Below is a small trained network, with its code and all its weights. Each question gives an input and a class and asks what happens when units are switched off, that is, made to give their printed mean instead of their output.

import numpy as np


def w(rows, s, z=0):
    codes = np.array(rows[::2]) - 128.0
    scale = np.full(codes.shape[1], s)
    scale[-1] = z or s
    return codes * scale


def norm(h):
    return h / np.sqrt((h * h).mean(-1, keepdims=True) + 1e-5)


def f(y):
    return np.maximum(y, 0)


def log_softmax(a):
    a = a - a.max(-1, keepdims=True)
    return a - np.log(np.exp(a).sum(-1, keepdims=True))


def net(x, mask):
    res = np.array(x, float).reshape(1, 7) / 4 @ E
    u = 0
    for l in range(2):
        y = f(norm(res) @ A[l][:, :-1].T + A[l][:, -1])
        res = res + np.where(mask[u : u + 4], y, B[l][:, -1]) @ B[l][:, :-1]
        u += 4
    return log_softmax(norm(res)[-1] @ U[:, :-1].T + U[:, -1])


A, B = {}, {}
E = w([
[200,29,185,103,94,191,61,168,103,128,87,135],'x0',
[172,255,108,207,188,145,154,107,127,213,214,54],'x1',
[96,153,92,182,71,132,108,172,122,65,147,37],'x2',
[146,39,145,68,165,170,96,65,114,143,148,127],'x3',
[137,84,109,51,113,200,145,155,129,146,164,75],'x4',
[183,174,157,103,168,82,128,41,95,142,122,160],'x5',
[152,53,126,144,167,162,139,99,206,48,116,135],'x6',
],0.0075)
A[0] = w([
[36,51,101,91,90,149,89,166,124,66,121,83,115],'L0N1',
[200,182,189,162,93,152,129,221,68,135,126,74,3],'L0N2',
[75,71,145,117,225,211,206,102,185,182,254,132,150],'L0N3',
[69,156,125,125,108,172,194,201,158,73,143,41,48],'L0N4',
],0.0088,0.0043)
B[0] = w([
[152,181,167,166,159,194,99,58,42,162,242,113,244],'L0N1',
[78,60,123,128,186,227,114,73,146,144,66,68,183],'L0N2',
[83,170,136,147,141,145,89,97,127,130,210,143,254],'L0N3',
[155,108,97,126,104,2,189,141,160,119,121,116,207],'L0N4',
],0.009,0.0078)
A[1] = w([
[92,117,139,46,72,180,89,156,118,65,132,143,23],'L1N1',
[155,78,174,87,138,129,89,60,75,94,119,246,145],'L1N2',
[119,42,134,116,35,108,118,171,67,52,141,102,64],'L1N3',
[152,72,168,34,157,74,153,32,115,84,48,212,5],'L1N4',
],0.014,0.002)
B[1] = w([
[154,108,149,145,151,122,140,94,96,149,113,74,162],'L1N1',
[125,95,88,128,105,136,127,177,134,124,6,124,253],'L1N2',
[92,149,151,113,169,154,106,90,163,155,165,132,177],'L1N3',
[149,166,138,128,108,74,152,161,143,95,200,149,202],'L1N4',
],0.017,0.014)
U = w([
[91,156,129,145,156,139,117,56,115,123,247,113,250],'0',
[122,58,132,124,139,197,81,119,87,146,82,88,45],'1',
[134,122,91,117,85,59,151,209,145,84,86,185,46],'2',
],0.011,0.0016)

Each question gives the input, the list of numbers given to net, and the class t.
The units are the neurons (one row each of A and B). Each row of codes is followed by its name. A weight is (code - 128) times the scale printed after its matrix; where a second scale follows, it is the last column's (A, B and U).
mask holds one flag per neuron, layer by layer. A switched-off neuron (its flag False) gives its mean, the last column of its row in B, instead of its output. The means were averaged over made-up inputs and are rounded, as every weight is.
A unit's drop is (log p(t) with every unit on - log p(t) with that unit switched off) / (log p(t) with every unit on - log p(t) with every unit switched off).
The circuit of an input: a set's keep is (log p(t) with only the set's units on - log p(t) with every unit switched off) / (log p(t) with every unit on - log p(t) with every unit switched off). Starting from all 8 units, units are removed one at a time, each time the one whose removal leaves the highest keep (on an exact tie, the one counted first), for as long as the keep stays at least 0.8.
circuit, biggest first: the units of the circuit, biggest drop first
unit that matters most: the unit with the biggest drop
top k neurons: the k neurons with the biggest drops, biggest first
top k neurons in layer l: the k neurons of layer l with the biggest drops, biggest first
drop when u is switched off: that unit's drop, to one decimal
input [6,7,6,-1,-2,2,-8], class 1: unit that matters most -> L0N2
input [7,-2,-1,-5,-4,2,-8], class 1: top 2 neurons -> [L0N4; L0N2]
input [3,4,-5,-7,-3,-7,8], class 0: top 2 neurons -> [L1N2; L0N3]
input [-7,-1,7,7,-5,8,-3], class 2: top 3 neurons in layer 1 -> [L1N3; L1N1; L1N4]
input [1,3,-6,-1,5,-4,-4], class 0: top 2 neurons -> [L1N2; L0N3]
input [5,6,5,-8,4,4,-4], class 1: top 2 neurons -> [L0N2; L1N4]
input [2,-7,-2,-1,-7,-5,-6], class 1: top 2 neurons in layer 0 -> [L0N1; L0N4]
input [0,3,1,5,2,8,-5], class 1: top 2 neurons in layer 0 -> [L0N4; L0N1]
input [-5,-6,6,-6,-5,1,-8], class 0: top 2 neurons in layer 1 -> [L1N2; L1N3]
input [7,2,-2,-7,-6,-6,4], class 1: top 2 neurons in layer 1 -> [L1N4; L1N2]
input [0,-2,4,-8,8,-4,-8], class 0: top 2 neurons -> [L1N2; L0N4]
input [2,2,-8,-1,8,-8,7], class 0: top 2 neurons -> [L1N2; L0N3]
input [6,7,4,-8,-8,1,-8], class 1: top 2 neurons -> [L0N2; L1N4]
input [-3,2,-4,4,-4,4,-3], class 2: circuit, biggest first -> [L0N1]
input [-8,-2,5,-1,6,-3,7], class 0: drop when L1N2 is switched off -> 0.4
input [1,-3,6,-2,-3,-4,6], class 0: drop when L0N2 is switched off -> 0.0
input [6,2,-3,7,1,6,-6], class 2: drop when L1N4 is switched off -> 0.1
